The symbols move the units like this.
SL ω NF
SL α TL
SL τ SC
SL χ FB
SL π PG
SL λ CR
SR ω FF
SR α SJ
SR τ LH
SR χ SM
SR π NG
SR λ JH
DT ω TL
DT α CR
DT τ QB
DT χ SC
DT π BF
DT λ NC
QT ω PG
QT α BF
QT τ PP
QT χ PF
QT π LM
QT λ NQ
BF ω NC
BF α MP
BF τ HM
BF χ QT
BF π BR
BF λ MC
MJ ω TQ
MJ α TD
MJ τ FD
MJ χ TR
MJ π LH
MJ λ SR
NC ω CJ
NC α FS
NC τ BF
NC χ PG
NC π MC
NC λ BD
RZ ω JP
RZ α TR
RZ τ TL
RZ χ NF
RZ π CJ
RZ λ FD
TQ ω NM
TQ α MQ
TQ τ MJ
TQ χ HJ
TQ π SR
TQ λ FF
FG ω SM
FG α LH
FG τ FS
FG χ CJ
FG π LS
FG λ JD
ZT ω SJ
ZT α JH
ZT τ JD
ZT χ LH
ZT π RZ
ZT λ JP
JD ω ZT
JD α NG
JD τ LS
JD χ BS
JD π TL
JD λ RZ
HG ω PB
HG α BC
HG τ DM
HG χ LB
HG π TQ
HG λ NM
HJ ω LG
HJ α TQ
HJ τ TR
HJ χ JP
HJ π SM
HJ λ TD
LH ω SR
LH α ZT
LH τ BS
LH χ FG
LH π NF
LH λ NG
SJ ω RM
SJ α LB
SJ τ ZT
SJ χ SR
SJ π JP
SJ λ DM
CN ω FB
CN α SC
CN τ PB
CN χ BR
CN π PF
CN λ QB
RM ω LM
RM α MZ
RM τ SJ
RM χ FF
RM π DM
RM λ HG
PP ω QT
PP α HM
PP τ MQ
PP χ NM
PP π RM
PP λ LM
BC ω DP
BC α PF
BC τ LG
BC χ HG
BC π MQ
BC λ PP
CR ω GD
CR α CJ
CR τ PG
CR χ DT
CR π MP
CR λ FS
DM ω HG
DM α LG
DM τ JP
DM χ JH
DM π MJ
DM λ TQ
GD ω TR
GD α FD
GD τ CR
GD χ TL
GD π FS
GD λ FG
DP ω SC
DP α QB
DP τ BC
DP χ PB
DP π PP
DP λ QT
TD ω MQ
TD α FF
TD τ SM
TD χ MJ
TD π ZT
TD λ SJ
PG ω CR
PG α NC
PG τ QT
PG χ QB
PG π NQ
PG λ MP
TR ω HJ
TR α MJ
TR τ GD
TR χ RZ
TR π FG
TR λ SM
LM ω NQ
LM α BR
LM τ RM
LM χ ZM
LM π HG
LM λ PB
QB ω DT
QB α PG
QB τ PF
QB χ DP
QB π HM
QB λ BF
CJ ω FD
CJ α FG
CJ τ NC
CJ χ CR
CJ π BD
CJ λ BS
NQ ω MP
NQ α MC
NQ τ LM
NQ χ HM
NQ π PB
NQ λ CN
BR ω MC
BR α CN
BR τ MZ
BR χ LM
BR π BC
BR λ DP
BS ω LH
BS α JD
BS τ BD
BS χ FS
BS π SL
BS λ NF
PF ω QB
PF α QT
PF τ NM
PF χ BC
PF π ZM
PF λ HM
PB ω CN
PB α DP
PB τ HG
PB χ MZ
PB π NM
PB λ PF
FS ω FG
FS α BS
FS τ MP
FS χ NC
FS π FB
FS λ LS
MZ ω BR
MZ α PB
MZ τ LB
MZ χ RM
MZ π LG
MZ λ BC
NF ω NG
NF α RZ
NF τ SL
NF χ LS
NF π CR
NF λ GD
SM ω TD
SM α SR
SM τ FG
SM χ FD
SM π JD
SM λ ZT
HM ω BF
HM α NQ
HM τ ZM
HM χ PP
HM π MZ
HM λ BR
BD ω BS
BD α LS
BD τ MC
BD χ MP
BD π SC
BD λ SL
JH ω LB
JH α DM
JH τ NG
JH χ ZT
JH π TR
JH λ HJ
JP ω DM
JP α HJ
JP τ RZ
JP χ NG
JP π FD
JP λ MJ
SC ω SL
SC α DT
SC τ DP
SC χ CN
SC π QT
SC λ PG
NM ω PF
NM α PP
NM τ TQ
NM χ LG
NM π FF
NM λ ZM
MP ω FS
MP α BD
MP τ NQ
MP χ BF
MP π CN
MP λ FB
FB ω LS
FB α SL
FB τ CN
FB χ MC
FB π QB
FB λ DT
MC ω BD
MC α FB
MC τ BR
MC χ NQ
MC π DP
MC λ SC
LS ω JD
LS α NF
LS τ FB
LS χ BD
LS π DT
LS λ TL
LB ω MZ
LB α HG
LB τ JH
LB χ SJ
LB π HJ
LB λ LG
ZM ω HM
ZM α LM
ZM τ FF
ZM χ MQ
ZM π LB
ZM λ MZ
MQ ω PP
MQ α ZM
MQ τ TD
MQ χ TQ
MQ π SJ
MQ λ RM
NG ω JH
NG α JP
NG τ NF
NG χ JD
NG π GD
NG λ TR
LG ω BC
LG α NM
LG τ HJ
LG χ DM
LG π TD
LG λ MQ
FF ω ZM
FF α RM
FF τ SR
FF χ TD
FF π JH
FF λ LB
FD ω MJ
FD α SM
FD τ CJ
FD χ GD
FD π BS
FD λ LH
TL ω RZ
TL α GD
TL τ DT
TL χ SL
TL π NC
TL λ CJ

In the rows, zero is written as 51.

The rows follow the links: the fewer symbols apart two units are, the more alike their rows tend to be.

Each row is also shifted at random along 3 hidden directions that mean nothing.

Known rows, each with its unit:
 50   31   68   62   45   57   37   57   67   51   53   58   56   47   58   37   47   43   62   55   39   39   52   49   41 -> MJ
 52   59   47   49   52   61   47   57   50   47   42   57   42   59   45   40   54   65   54   59   40   63   54   57   57 -> NG
 62   49   61   39   50   49   61   47   47   48   63   46   63   48   51   47   42   39   50   52   60   52   56   45   60 -> BC
 52   55   37   45   52   64   44   57   39   46   38   55   39   58   48   41   50   67   56   56   41   66   51   57   59 -> TR
 56   53   47   49   59   58   42   56   39   65   50   55   38   58   53   48   38   47   52   65   42   60   18   37   63 -> HJ
 63   52   42   40   60   55   60   42   53   58   46   46   57   42   40   58   48   47   46   59   57   61   64   42   66 -> MZ
 63   37   46   44   49   57   40   46   46   47   51   49   54   39   55   46   43   44   56   56   49   49   49   39   48 -> LG
 46   52   51   48   53   40   65   44   60   59   56   46   56   47   46   65   50   41   42   46   63   48   53   48   58 -> NQ
 63   41   47   48   55   54   44   47   42   57   47   43   55   42   53   56   44   43   52   59   49   52   39   35   50 -> RM
 36   45   41   60   58   51   47   59   34   62   41   57   39   63   50   48   48   62   49   59   48   55   49   58   40 -> FG
 49   65   37   46   50   41   57   45   37   40   49   43   48   48   48   58   60   60   46   41   58   52   60   56   42 -> SC
 47   56   62   48   50   38   67   47   46   55   66   46   58   56   51   55   46   41   44   46   64   45   53   52   51 -> CN
 42   54   70   62   49   51   48   62   58   58   56   63   49   64   51   39   51   49   54   59   41   46   43   55   40 -> RZ
 63   50   60   46   52   63   51   57   41   56   49   50   57   56   49   41   43   53   56   67   44   64   53   48   60 -> SJ
 49   48   63   55   47   36   65   48   50   58   63   41   60   51   58   64   44   39   45   43   61   44   40   46   54 -> QT
 52   33   71   61   48   57   42   58   47   58   49   53   62   52   56   39   44   46   61   65   40   47   55   48   35 -> SR
 44   64   58   54   47   48   56   56   41   43   48   50   53   61   46   45   62   65   52   51   47   54   71   66   35 -> LS
 41   48   33   56   53   44   59   48   42   53   31   40   52   47   45   68   63   66   47   45   56   56   75   63   39 -> FB
 47   56   58   54   39   40   57   47   56   37   54   43   59   46   54   57   61   51   50   33   53   41   61   58   37 -> PG
 52   36   74   58   37   63   47   60   52   41   45   53   67   55   54   31   52   61   65   56   38   51   84   65   38 -> SM
 61   49   47   43   48   45   50   41   38   42   56   38   56   40   58   57   48   44   51   45   58   45   47   42   45 -> PF
 50   65   65   46   45   38   60   47   49   41   71   50   56   53   53   49   51   41   46   40   62   39   51   54   47 -> BF
 50   67   50   43   48   40   59   48   32   40   64   44   47   55   53   53   50   51   45   41   61   46   46   54   44 -> MC
 35   37   69   68   43   48   49   63   36   54   50   54   54   65   61   42   45   56   57   52   46   45   57   65   31 -> GD

In each set, the symbols that take the first to the second take the third to the fourth, perhaps in another order. Give the fourth.
Answer with the unit's name.
 49   49   53   49   54   40   68   45   49   60   53   42   62   50   43   64   52   47   44   50   63   52   67   52   51
to  55   47   46   51   50   42   56   42   47   53   50   37   57   40   55   68   52   46   46   43   57   47   45   43   49
as  58   48   40   46   50   44   53   41   29   49   48   34   54   43   55   64   48   50   49   48   58   51   46   43   44
to LM

 53   51   61   52   43   61   47   61   41   43   48   55   51   63   56   35   46   62   60   54   38   57   55   61   51
to  63   51   24   33   61   67   43   48   48   48   40   55   39   45   43   46   46   57   51   60   50   67   49   43   73
as  62   47   65   45   49   49   59   49   44   59   62   42   59   52   56   53   36   37   50   56   53   52   33   38   64
to NQ

 63   38   41   45   53   59   40   46   40   47   45   47   54   39   52   47   44   49   56   59   50   53   56   40   46
to  63   51   43   39   51   49   51   41   41   41   53   41   58   39   50   53   50   49   51   49   60   49   63   42   45
as  53   44   59   54   46   39   63   46   35   59   54   34   64   49   57   64   46   46   48   48   59   47   50   48   45
to FB

 34   40   52   64   48   50   45   59   60   54   46   61   44   56   55   47   51   53   52   46   46   43   47   60   44
to  60   51   55   49   56   62   49   55   49   61   45   50   53   54   46   46   47   52   55   70   42   63   48   45   58
as  47   63   49   44   56   42   63   43   60   49   59   51   54   47   42   57   56   44   42   43   65   47   62   52   55
to CJ

 62   53   56   43   51   59   50   58   24   54   57   50   45   66   58   41   31   50   54   64   45   64   22   43   68
to  64   37   64   53   49   52   48   47   46   56   50   40   67   41   55   52   47   42   57   60   46   49   55   38   41
as  38   49   40   57   47   50   44   55   57   43   42   57   39   53   55   51   56   62   50   38   45   48   45   61   50
to LH

 63   42   27   45   63   55   45   42   43   62   33   41   50   35   42   61   52   54   52   66   49   63   57   37   51
to  62   54   27   37   57   50   50   37   45   42   48   44   49   34   44   58   55   49   47   49   60   53   61   41   52
as  63   50   50   41   52   63   48   53   49   50   49   52   50   52   49   40   43   52   54   61   45   62   50   45   67
to NM

 41   72   47   51   53   46   53   53   55   46   52   58   41   59   44   48   61   56   46   45   51   50   49   60   47
to  36   44   43   63   59   53   48   57   42   62   34   55   44   58   44   48   54   63   51   62   47   56   66   62   37
as  49   34   51   56   48   60   38   58   39   49   46   57   46   55   60   39   41   56   59   57   43   51   48   51   46
to DM

 63   51   51   38   54   52   59   46   38   50   57   43   59   48   46   51   41   46   49   58   61   59   60   44   61
to  46   59   51   46   53   39   61   43   71   54   65   54   51   47   46   60   51   36   40   39   65   42   44   47   63
as  37   56   24   56   69   57   46   55   49   66   31   60   32   55   35   52   59   64   45   64   46   63   55   55   48
to SR

 44   54   48   54   43   39   56   49   42   43   51   42   50   51   58   61   54   55   47   35   54   44   46   57   42
to  47   58   42   43   59   40   69   47   25   59   53   42   51   57   45   60   45   52   41   53   66   58   59   53   52
as  44   62   48   53   45   50   54   57   28   42   43   49   45   63   52   46   56   70   53   48   47   58   60   67   39
to NC

 38   49   53   63   57   53   49   58   58   62   40   60   46   56   43   45   57   56   51   61   44   53   61   58   40
to  45   60   57   55   43   49   57   59   27   41   45   46   53   66   52   44   57   71   53   50   46   58   69   69   35
as  63   45   44   47   58   55   57   43   57   63   38   41   62   38   39   62   55   48   51   65   50   61   66   41   56
to FF

 38   71   56   53   49   44   50   52   84   42   62   63   42   53   46   48   65   45   46   37   49   40   39   57   53
to  37   51   43   60   61   54   46   57   63   63   38   62   42   55   41   48   59   57   49   59   45   53   57   56   44
as  32   54   60   62   51   39   58   51   79   56   57   59   52   51   46   56   60   42   45   40   56   38   56   59   48
to NF

 33   52   66   63   50   40   61   52   71   59   56   56   58   54   46   54   60   46   46   44   57   40   66   61   40
to  38   64   60   55   51   43   58   55   51   51   57   56   47   61   45   47   57   52   46   48   54   47   57   61   42
as  65   39   54   42   48   62   45   50   46   43   50   50   58   44   52   37   42   50   59   56   50   55   65   47   54
to LG

 64   46   29   35   56   62   40   49   30   45   48   51   39   49   53   43   36   53   52   57   52   60   40   42   66
to  56   48   65   55   51   58   45   57   50   61   53   54   51   57   53   43   42   44   55   65   39   54   33   42   54
as  51   41   36   49   51   63   37   57   41   46   39   57   39   52   54   40   43   61   56   54   44   58   49   54   54
to FD

 33   52   36   58   57   40   59   51   46   61   45   50   42   56   47   63   52   56   41   46   59   51   49   58   49
to  43   68   50   51   48   48   54   56   37   43   50   52   42   63   49   46   56   64   49   47   48   55   51   63   44
as  62   55   48   36   50   47   51   43   40   38   67   47   50   46   57   49   40   40   48   44   62   46   36   39   58
to DP

 41   56   38   54   46   51   48   56   43   42   40   51   40   57   53   50   58   68   51   44   45   55   54   65   47
to  38   50   44   58   43   50   43   56   62   43   46   57   40   54   56   51   56   58   52   37   45   45   43   61   51
as  49   58   82   57   39   54   46   62   71   47   65   64   51   64   56   33   52   45   57   48   36   42   34   56   52
to NG

